In the rows, 128 means zero.
Rows lie near named flat spaces through zero. A row that begins with a name and a colon came from that space; any other row is followed by the name of its block's space that it lies nearest.
j714_j217: [ 70 185  79 149 147 119  57 200 106 127 159 159 181 135 186  23  78 107
 139 158  80 159 169 171 121 105 123]
j682_j357: [195 140 189 140  97 166 133 121 132 150 132 139 147 129  99 177 127 129
  95 131 113 106 145 133 142 155  99]
j682_j357: [136 108  30  94 154 133 197 113 123 118  99 111 118 125 138 127 191  86
 165 121 193 148 131  88 106 141 129]
j341_j375: [147 135 161 146 139 158 128 142 113 146 137 145 143 122  87 151 165 171
 124 118  94  98 123 116 125 138  85]
j379_j112: [190 134 158 132 116 152 149  94 122 183 153 129 107 139 151 168 121  83
  89 121 142 121 131 118 148 123 153]
j341_j375: [157  96 129 150 142 138 160 134 124 118 135 116 122 111 111 132 132 162
 138 152 137 132 140 135 128 145 118]
j263_j257: [173  97 116 121 109 143 193 144 168 142 110 134 149 144  78 112 148 236
 151 166  86  96 120 135 121 118  96]
j354_j963: [107 136 132 161  48  92  66 151 135 109 171 129 207 123 207 110  79 137
  95 196  96 138 173 148 133  28 135]
j379_j112: [122 117 131 109 172 148 170 129 128 147 121 104  95 169 105 160 152 140
 103 137 150 106 134 119 131  74 146]
j379_j112: [168  83 210 130 161 128 137  99 109 144 144 105  70 124  88 178 157 186
 125 115 145 117  79 111 148 137 157]
j714_j217: [152  61 125 173 132 134 224 113 135 122 143 101 105  98 102 193 159 184
 118 150 153  99 155 110 127 103 112]
j682_j357: [157  96 150 135  64 106 168 101 164 131 129 124 140 115 123 146 106 170
 130 140 117 111 127 131 133 129 123]
j682_j357: [114 156 148  79 158 163 128 109 114 169 112 118 120 186 109 143 149  93
 111 100 132 108 107 102 118 103 118]
j714_j217: [108 102 140  83 120 129 165 104 162  77  59  97 122 139  53 157 138 147
 152 114 158 117 116 123 108 171  91]
j341_j375: [ 53 139  84 163 148 158  85 141 115  75 116 118 145 120 140 122 118  86
 106 144 121 130 151 127  97  85  83]
j379_j112: [120 165 124  82  76 133  96 140 136 108 107 114 210 170 153 128 112  74
 108 165 145 142 177 132 117  87 105]
j263_j257: [125  51 144 187 154 138 181 112 126 100 139  99  87  89  85 177 154 212
 127 145 131 101 117 113 119 107 105]
j379_j112: [133 105  64 128 151 112 183 136 128 130 136 115 111 124 158 112 140 120
 143 149 167 146 152 126 129 110 161]
j354_j963: [146 150 156  64 145 128 111 131 120 145 106 124 124 170 107 148 172 120
 127 110 152 128 105 111 140 125 155]
j682_j357: [118 140 136 107 128 111  84 138 130 120 127 120 124 153 154 118 112 115
 110 147 137 144 124 141 142  86 174]
j379_j112: [104  58 227 161 161  67 193  73 128 152 168  95   9  97  99 204 105 183
 118  71 164  99  96 124 163 139 200]
j263_j257: [173 158 153  91 124 156 103 135 131 139 108 132 142 162 114 132 130 103
 112 137 132 135 128 138 139 144 132]
j714_j217: [124 174 127  95 118 110  56 131 130 126 111 155 122 135 150 111 129  79
 126  96 125 148  96 132 142 149 168]
j714_j217: [102 119 143 103 135  91 135 177 131  87 108 121 157 128  78 156 189 209
 149 136 141 114 148 123 131 111 120]
j379_j112: [ 90 104 128 126 116 124 158  68 142 134 119 109 103 126 128 112  80 107
 147  98 127 123  98 119 105 152 108]
j354_j963: [108 139 149  87 115  90 118 116 130 150 133 124 134 151 145  88  93 123
 154 111 129 142 111 135 131 140 152]
j263_j257: [ 90 121 122 136 164 131 142 148 116 115 122 127 126 121  90 137 167 168
 143 114 121 109 128 115 114 125  98]
j341_j375: [137  82  57 144 138 133 231 130 142 116 110 130 136  89  85  99 160 189
 198 127 125 120 134 116  97 192  66]
j263_j257: [204 161 162 138  88 157  75 104 136 150 124 166 109 116 138 197 159  81
  68 102 113 112  95 112 159 133 157]
j714_j217: [138 128 141 140 166 184  98 107 133  83  69 138  65 103  51 188 177 112
 110  80 127 109  72 112 122 191 101]
j379_j112: [172  94 143 184 126 143 219 116 144 183 161 148 103  98  97 125 107 199
 142 119  82  90 130 139 132 174  98]
j263_j257: [127 177 126 129  50 108  90  92 139 150 139 162 155 109 190 128  84  29
 110  86 117 136 133 125 134 158 133]
j354_j963: [136 121 125 122 142 118 166 105 131 152 122 141  84 113 107 158 168 131
 140  75 138 110  97 102 134 161 143]
j341_j375: [154  90 192  99  99 109 148 109 164 100  87 114 115 127  51 175 151 211
 144 118 130 104  90 125 136 161 121]
j354_j963: [103 118  97 103 163 142 184  92 135 155 101 130  89 135  90  91 132 130
 179  73 118 115  78 109 100 190  97]
j341_j375: [ 81 147 103 122 116 123  88 136 118 115 127 130 164 137 152 123 149 115
 122 131 116 124 127 107 111  71 112]
j682_j357: [105  90 137 158 124 124 169 126 117 120 145 116 156 102 100 133 146 196
 158 132 110 106 135 109 104 127  66]
j354_j963: [135 128  99 136 137 139 179 118 103 150 155 112 149 122 164  99  91  64
 147 136 164 156 182 132 114 166 104]
j341_j375: [148  97 103 161 134 148 158 136 110 122 148 119 155 105 130 123 152 161
 144 162 126 130 145 114 111 119  88]
j341_j375: [112 151 170 146 124 141 119 128 130 132 129 137 125 124 107 148  91 105
 105 105 113 112 150 148 132 159 105]
j263_j257: [101 126  84  94 145 150 115 147 126  85  90 104 170 155 113  78 133 131
 160 165 135 150 132 130  94 121  84]
j263_j257: [142 133 137 140 134 151 117 132 109 114 132 117 133 126 133 191 163  93
  85 140 159 124 157 111 134  92 128]
j354_j963: [ 89 133 103 142 139 168 114 123 136 122 115 125 138 145 122  75  83 123
 131 144  84 122 116 141  96 117  78]
j714_j217: [149 106 151 176 117  91  93 117 107 155 204 123 105 107 216 101  69 125
 110 160 126 160 124 147 158  85 204]
j354_j963: [117  91  80 141  83 119 164 133 131  71 121 100 203 100 139 132 144 144
 154 179 154 140 179 112  95 108  66]
j341_j375: [139 122 137 122 176 180  74 157 105  78 106  95 136 155 104 139 155 133
 103 186 147 146 131 132 120  85 116]
j341_j375: [168 133 153 108 106 128 117 107 125 166 138 140 131 139 135 143 158 140
 124 114 115 117  90 102 138 116 143]
j682_j357: [131 161 140 169 125 151 106 135 130 135 132 166 120 100 117 121  94 100
 116  97  88 120 134 152 132 192 102]
j379_j112: [100 133 159 134 128 105 101 142  85 116 167 101 163 128 167 170 141  97
 101 145 172 141 180 113 134  69 139]
j354_j963: [163 112 213 115 152 145 131 106 106 114 113 106 104 116  62 178 142 130
 139  96 165 133 115 123 135 218 107]
j682_j357: [123 156  70  93 150 130 110 132 139 126  96 141  95 148 147 116 150  73
 121 110 148 142 107 124 134 121 175]
j354_j963: [138 111 116 120 150 128 132 132 100  99 124 109 135 111 123 150 179 120
 146 132 175 149 135 104 121 142 121]
j354_j963: [ 76 126  58  93 114 118 174 119 163 125  93 121 147 155 130  66 100 127
 166 131 117 125 127 131  96 120 102]
j263_j257: [108  88 156 136 129 172 144  96 133 104 107  90 141 141  78 131 111 170
 134 152 109 107 108 118  91 116  51]
j263_j257: [133  74 143 164  70 157 171  73 150 100 121  94 158 108 111 156  91 144
 123 159 120 109 136 116  95 123  50]
j714_j217: [147 174 144  98  89 119 114 134 117 188 158 148 183 161 170 117 128 101
 117 125 111 123 147 118 137  97 133]
j682_j357: [170 187 146  95  87 154  94 124 158 149  98 155 134 164 131 163 118  60
  72 116 120 116 135 140 151 127 150]
j714_j217: [112  94 137 122  71  78 162 130 156  98 130 101 167 126 136 153 117 174
 128 167 148 121 167 131 130  76 132]
j354_j963: [140 108 111 135 170 140 118 136  89 104 132 117 123 105 122 138 190 135
 149 131 157 148 114 100 119 139 120]
j354_j963: [122 109 148 154  98 110 115 123 135 112 139 131 138 102 127 136 121 167
 131 133 107 120 119 128 128 123 118]
j714_j217: [ 93 118 125 160 123  76 139 112 105 147 183 125 113  95 191 126 100  97
 132 107 150 143 147 122 138 118 166]
j341_j375: [117 113 124 173  80 117 150 125 141  92 129 133 156  78 121 177 136 135
 118 125 127 109 165 120 121 135  86]
j682_j357: [114 111 147 160 210 100 112 179  83 139 175 138  87 105 117 113 175 215
 151 122 116 130 108 129 148 116 169]
j263_j257: [100 114 105 113 186 153 120 150 108  79  95 106 130 132  83 112 167 149
 160 138 146 142 118 120 101 145  90]
j263_j257: [183  98 147 171 149 145 147  66  98 192 188 117  46 115 188 195 145  80
  70 115 160 121  97  89 156  72 202]
j714_j217: [173 129 169 142  91 133  78  73 116 182 179 127 116 138 207 106  63  79
  98 141 110 149  89 128 144 100 173]
j341_j375: [139  85  82 166 146 172 147  97 119 112 128 111 113 105 133 115 135 128
 138 151 125 134 102 108  99 123  91]
j714_j217: [166 122 174 183 103 166 122  54 119 154 150 136  76  89 141 220 126  56
  66  81 132 103 103  96 140 143 127]
j714_j217: [ 96 154  97  54 112  92 182  96 146 150  96 121 130 155 138  93  92  48
 172  74 173 147 140 127 117 197 135]
j682_j357: [108 103 154 144 101  71 214 123 121 171 181 125 155 105 136 131 114 178
 163 108 129 108 170 120 129 140 112]
j379_j112: [167 137 120 149  93 127 145 144 141 143 143 152 156 111 140 118 112 135
 127 143 108 127 159 147 138 150 120]
j379_j112: [101 127  42  56 145 138 155  99 139 120  78 100 124 175 144  87 143  69
 158 129 171 151 104 102  96 109 133]
j263_j257: [156 111 157 147 121 134 169  74 116 167 155 120  97 108 141 157 107  87
 122  95 149 125 123 112 132 168 130]
j682_j357: [130  99 142 175 128 116 159 100 100 146 177 120 115  86 154 151 123 120
 131 113 143 128 139 109 128 139 123]
j341_j375: [164 150 220 103 139 156  75 137 105 158 140 124 141 171 103 151 138 149
  99 137 111 118 111 129 145 107 130]
j682_j357: [133 106 138 125 139 131 169 102 126 148 133 114 111 129 117 113 107 135
 151 117 134 129 117 126 120 161 117]
j379_j112: [ 71 139 118 122  90 130 116 120 160  97  98 120 161 143 124 100  66 109
 126 138 105 122 143 150 103 122  84]
j379_j112: [136 138 134 122 122 124 111 109  89 148 156 124 149 120 168 140 151  78
 130 112 154 145 130  95 125 126 128]
[109  82 122 146 143  94 179 153 116 111 150 111 152 101 109  92 130 215
 188 150 129 135 150 135 114 149  98] -> j682_j357
[174 127 110 101 130 176  95 147 123 103  98 120 176 153 108  96 158 152
 144 182 117 146 113 125 109 122  88] -> j379_j112
[116 124 125 122 147 118 142 140 120 131 138 115 127 139 135 116 120 131
 134 139 144 137 146 135 130 116 141] -> j263_j257
[124 102 130 157 131  62 184 151 114 179 202 135 131 106 169  81 103 197
 166 137 116 132 154 143 145 119 165] -> j341_j375
[126 111  47 107 154 106 221 129 141 147 122 123 103 130 142  88 130 117
 171 122 165 143 147 129 122 154 152] -> j714_j217
[ 92 102 125 135 173 157 123 144 114  75 100 103 130 126  71 140 167 174
 142 143 131 120 120 116 101 119  76] -> j263_j257
[167  90 133 146 136 164 160 138 137 112 117 113 128 131  85 176 178 197
 107 171 124 100 130 116 126  81 106] -> j263_j257
[ 84  96  92 183 152  80 138 157  89 149 218 112 143 109 219  60  90 163
 146 181 123 155 166 139 128  46 163] -> j341_j375
[139 113 148 139 125 124 158  60 119 155 140 123  71 101 140 179 129  69
 118  68 162 123 100  97 134 167 148] -> j714_j217
[170 118 161  87 140 155  99 129 136 120  94 118 126 163  81 119 152 181
 137 151 114 129  76 128 128 129 126] -> j714_j217
[120 159  77 104 101 110 111 109 124 143 131 140 149 129 194  73  95  42
 149 113 141 165 129 126 120 153 143] -> j263_j257
[161 146  98 143 158 136 110 124 101 196 172 161  92 128 183 105 157 109
 118 111 106 131  87 107 145  98 182] -> j341_j375
[139 131 117 160  82 153 152 116 145 135 137 131 158 123 146 155 106 104
  90 150 113 107 168 128 121  95  95] -> j714_j217
[181 162 176  87  95 140  83 153 164 127  92 149 151 164  91 115 106 154
 116 146  94 126 117 167 150 157 136] -> j263_j257
[181  61 179 169 118 133 194  80 142 151 155 104  78 107 111 163  96 178
 118 142 131 111 113 132 141 139 139] -> j263_j257
[164 141 167 125 115 103 106 145 141 128 123 155 100 115 109 192 174 153
  99 104 131 110 117 128 169 129 181] -> j341_j375
[150 172 120 118 130 131  73 135 136 132 120 149  98 138 165 123 100  49
  91 120 139 153 127 154 157 139 191] -> j682_j357
[128  95  76 145 169 166 167 142 135  86  93 117 117 111  78 108 150 165
 160 148 127 129 125 131 100 162  78] -> j354_j963
[166 123 179 134 145 104 168  92 104 162 151 134  63  89 119 205 157  84
 123  51 184 126 124 105 161 208 172] -> j354_j963
[107 140 160 119 145 138  66 125 139 125 105 144  92 146  95 131 142 164
 112 105  83 105  58 126 133 106 142] -> j354_j963
[123 149 163  93 114 120  99 131 149 154 119 138 133 170 117  92  96 159
 129 127  87 117  97 147 135 115 142] -> j354_j963
[114  74 105 157 149 122 178 128 132  88 116 115 112  86  84 124 148 194
 173 130 131 124 119 123 108 167  91] -> j263_j257
[ 79 122  52  61 168  72 172 156 139 105  87 122 117 140 112  68 163 152
 207 107 168 154 119 127 116 163 155] -> j714_j217
[158 170 200  97  85  92 159 102 155 242 162 168 115 160 139  86  42 126
 137  70  78 107 113 161 161 191 165] -> j263_j257
[183 132 207 162 145  78 139 114  97 221 219 151  51 106 183 172 113 115
  92  83 146 127 127 134 197 135 246] -> j682_j357
[135 112 169 176 105  85 144 142 101 161 209 125 151 104 180 163 124 158
 103 150 132 119 179 124 153  66 156] -> j714_j217
[156 154 191  70  99 139 137  83 148 181 103 139 123 166  90 129 105 112
 137  75 109 108  85 124 131 191 115] -> j341_j375

Each name stands for a flat space through zero: a line, a plane or more. A row that begins with a name and a colon came from that space; any other row is followed by the name of the space it lies nearest, among the names in its block.
j509j450: [143 185 123 145 141 131 105  82 100 169 141 124 105 161  78 149 125 121
 148  68 140 233 130 155  93 128 140]
j501j334: [170 159 118  87  96 128 107  94 157 116 179 145 148 110  71 133 106 127
  96  80 175 133 112 116  98 106 131]
j117j292: [ 94 114  97 175  86 118  97  94  84 120  60 119 126 117 162 169 164 142
 188 171 133 122 156  96 172 132 143]
j509j450: [154 131 175 116 185 163 154 168 168 149 163  69  96 144 121  83 141 143
 108 150 110 197 141 157  38 148 129]
j74j385: [158 116 184 138 142 170 123 109 151 151 199  90 106 148 113 100 131 163
  61 139 112 195 175 135  47 125 160]
j74j385: [140 103 140 131 122 149 137 115 126 134 120 150  98 130 164 126 117 140
 120 124 115 138 127 131  86 142 137]
j117j292: [115  80  65 208 112 133 142  96  68  47 101 137 140  94 178 127 161  73
 186 120  92  50 124 137 151  68 106]
j509j450: [110 127 126 112 103 100 124 117 128 102 140 141 158 129 144 118 109 138
  86 137 143  72 119  99 156 124 139]
j288j512: [183 176 115  97 139 151 121 137 161 145 205 141 151 104  12 138 113  77
 134  45 154 161 112 170 131  87  96]
j501j334: [133 142 118 127 112 141 132 111 115 115 142 132 125 120 133 118 121 111
 142 113 143 131 118 133 114 127 133]
j117j292: [183 158 125  65 149 137 156 139 172 145 174 209 115 128 120 119  48 112
  90  24 143 144  49 172  58 146 109]
j288j512: [ 81 175 141  95  89 100 125 108 101 133 160 157 155 155 153 109  74 134
  82 127 168 102 107 105 182 164 166]
j74j385: [128  98 132 116  97 135 114 139 148 141 108 152 133 103 137 158 127 150
 129 155 134  98 143 105 163 138 130]
j509j450: [134 101 113  81  76 116 122 141 164  93 121 163 163  81 133 138 114 134
 111 147 159  30 113  86 171 120 118]
j288j512: [ 96 176 139 107 139 111 150 128  91 148 143 155 124 169 136 103  85 102
 117  93 136 137  94 147 156 156 137]
j501j334: [172 180 113  68 121 144 155 122 141  88 188 130 134 108  70  80 106  66
 134  60 175 121  77 148  79 102 106]
j501j334: [134 121 138 125 124 148 119 151 159 153 149 135 137 112 132 144 116 147
 119 143 131 137 138 133 139 146 134]
j501j334: [142 128 118 101  61 132 113  81 140 107 180 196 154 105 159 133  67 144
  68  95 167  81 102 105 122 133 157]
j117j292: [101  47 177 108  65 160 139 136 110 147  92 181 105 113 170 136 123 138
 115 188 111  44 171  86 211 147 142]
j501j334: [154 136 144  66 142  93 117 161 199 132 167 132 170 124  62 129 108 151
  53 118 147  96 117 110 140 111 112]
j509j450: [116 120 117 158  98 127 115  90 112  98 169 139 156 123 160 123 112 136
  89 128 131  97 135 116 136 112 154]
j117j292: [116 122  67 158 120  90 123 112  97  63  96 122 165 106 110 137 161  85
 169 115 125  56 115 117 178  68  96]
j74j385: [112 106  94 165 105 129 123 118 107  94 104 131 141 102 167 140 144 118
 163 146 123  87 130 120 154 116 126]
j509j450: [125 147 151  93 118 142 164 123 116 100 190 136 131 139 139  63  92  97
  85 109 143  97 104 135 110 129 139]
j509j450: [102 103 136 145 148  76 101 145 161 126  98  90 157 144 153 145 150 200
  78 196 112 111 154  88 140 136 141]
j117j292: [124  86 165 153 133 126  94 117 127 198  69 133  92 155 117 186 155 186
 122 160  94 181 188 107 144 143 142]
j74j385: [104 165 123 108  89 113 108 108 109 135 117 123 139 131 112 137 126 130
 144 141 171 131 132 100 170 144 146]
j501j334: [138 128 138  87 119 133 137 155 167 129 169 158 151 111 128 119  90 131
  87 120 143  91 107 129 141 138 126]
j509j450: [103 134  89 105  68  69  97  98 114  97 100 172 180 112 111 163 115 127
 118 120 166  37 112  75 223 104 125]
j501j334: [128 124 127 129 164  92 125 149 158 110 129  93 152 138 117 119 143 150
  92 147 116 115 128 119 115 112 118]
j74j385: [156  83 160 116 134 154 136 141 166 145 134 144 103 123 153 127 117 162
  90 140 107 134 138 128  78 143 133]
j288j512: [ 99 127 167  56 105  93 137 143 146 129  88 127 120 150 167 102 110 176
  83 185 158  90 117  70 129 180 150]
j74j385: [123 122 145 130 114 134 121 104 105 156 109 148 101 146 132 142 123 138
 128 123 123 151 142 122 131 141 142]
j288j512: [140 118 181 109 161 185 167 178 127 171 144 110  84 135  89  98 143  88
 156 134 102 163 153 166 131 136 109]
j74j385: [112 105 114 147 126 114 119 140 119 133  92 143 140 120 125 160 143 125
 149 140 111  97 140 121 189 116 114]
j509j450: [144 101 129 187 158 167 122 136 135 144 130  93 107 119 140 142 162 140
 157 147  91 186 163 157  87 124 128]
j117j292: [119 113 145 130 153  82  99 141 139 148  92  89 146 150  48 157 178 149
 111 159 109 124 176  97 186  91 110]
j117j292: [ 86  98 166 139 114 150 135 168 128 114 142  56 146 116 146  92 170 137
 125 238 121  88 189 100 184 134 145]
j288j512: [131 194 139  52 131  93 140 123 136 137 159 159 136 160  96 101  71 118
  81  71 171 133  73 127 117 149 131]
j117j292: [114 138 112 120  94 101 106  95 102 132  84 149 127 134 116 158 131 132
 147 121 149 119 128  99 164 127 133]
j288j512: [ 72  70 119 206 151 117 146 149  81  91  81  89 136 133 193 114 178 118
 156 198  66  69 162 125 184 108 121]
j509j450: [120 145 106 128  81 144 143  88  75  90 169 171 142 115 126 106 100  63
 139  78 147  75 106 136 168  99 129]
j501j334: [156 137 111 128 111 135 121  91 134 103 157 137 131 117 126 124 117 127
 113  94 145 136 113 128  75 112 134]
j74j385: [146  86 183 103 116 153 126 119 145 186 106 169  76 147 148 146 108 177
  89 137 112 160 151 113  93 166 149]
j117j292: [113 110 126 158 136 147 140 152 128  99 144  86 142 110 154 104 153 118
 141 173 113 105 147 134 136 119 128]
j288j512: [136 108 109 177 132 136 120  98 113 118 114 130 114 127 164 143 138 139
 141 120 107 151 133 137  86 121 135]
j288j512: [126 116 132 152 136 157 131 143 117 155 114 126 109 122 129 143 143 116
 170 136 110 154 147 149 145 135 122]
j74j385: [121 122  86 158 118 128 127 122  87 132  98 182 134 111 109 170 128  74
 190  81 113  98 116 152 208 100  97]
j501j334: [116 124 114 133  80 118 126  65  78 102 115 174 119 136 164 126 106 119
 120 100 139  95 113 107 129 123 147]
[105 145 115 126  74 106 103  69  77 130  81 151 117 141 131 153 128 132
 152 122 157 128 132  91 159 136 149] -> j117j292
[ 72 136 137 175 197 140 145 236 145 147 114  22 147 124 163 109 181 133
 190 239  98 157 160 159 177 168 120] -> j501j334
[109  98 102 173 108 125 117 110  95 106  86 126 130 114 154 149 158 122
 168 151 113  99 147 114 161 111 126] -> j117j292
[161 119 118 148 137 143 118 111 149 120 147 121 123 117 132 135 132 144
 119 112 122 160 129 139  64 116 130] -> j501j334
[112 105 127 133 105 146 122 153 141 139 101 130 128 101 171 148 133 149
 156 179 132 113 141 116 157 160 136] -> j117j292
[ 99  90 123 130  97 107 112 139 145 105  76 109 143 107 188 141 149 178
 127 212 136  75 145  75 151 150 143] -> j74j385
[159  81 120 150  93 143 124  57 110 116 124 207  97 127 186 147  92 146
  92  75 109 117 114 124  64 120 146] -> j501j334
[121 172 114 138 117  86  87  79 114 124 152 106 162 151  74 143 134 142
  98 108 154 152 141 106 143 100 145] -> j509j450
[195 111 115 136 136 174 146  95 138 111 156 159  88 110 137 118 112 108
 131  57 115 163 101 166  11 108 117] -> j501j334
[ 86 105 115 159 124 110 126 153 113  99 120 103 170 114 136 127 157 115
 139 180 112  58 152 113 217 104 120] -> j288j512
[122 195 119 130 121 110 109  62  74 186 114 187  94 181 123 162  79 127
 139  41 148 220  95 149 112 163 153] -> j509j450
[100 135 105 140  94 159 178 101  31 109 125 213 103 129 173 103  85  29
 187  59 120  73  82 167 187 126 118] -> j509j450
[177 111 136 166 164 162 141  81 112 160 146 187  67 159 156 137  92 130
 105  36  80 209 109 183  17 128 133] -> j117j292
[128  79 175 144 162 175 165 157 113 159  81 105  54 146 169 106 158 131
 162 170  77 169 158 147  82 157 126] -> j288j512
[105 104 138 178 115 165 127 117  93 150 115 129 103 130 180 139 137 134
 157 158 104 153 161 138 140 150 151] -> j288j512
[121 120 168 101 102 201 140 179 127 221 123 182  92 107 120 161 104 105
 186 138 130 154 149 157 212 184 126] -> j501j334
[101 114 133 162 133 109 106 127 113 137 111  99 144 140 110 148 161 143
 127 165 109 124 171 111 182 111 132] -> j74j385
[153 130 161  76 147 130 136 166 191 129 152  90 129 124 105 100 131 157
  86 157 143 136 130 115  79 140 126] -> j509j450
[159 126 129  91  78 174 145 111 139 113 179 186 121  94 151 110  78 107
 114  90 158 100  98 135  98 138 137] -> j509j450
[117 168 112 105  93  87 108  82 124 111 151 159 156 143 149 128  80 153
  75 100 171 115  93 101 120 143 158] -> j288j512
[ 79 160  77 119  89  58  64 151 143 129  30  78 184  98  93 201 185 165
 203 213 186 102 149  59 247 142 122] -> j117j292
[101  96 132 159  91 165 128 127 107 127 108 124 114 107 201 131 138 141
 162 187 124 117 154 117 144 159 153] -> j117j292
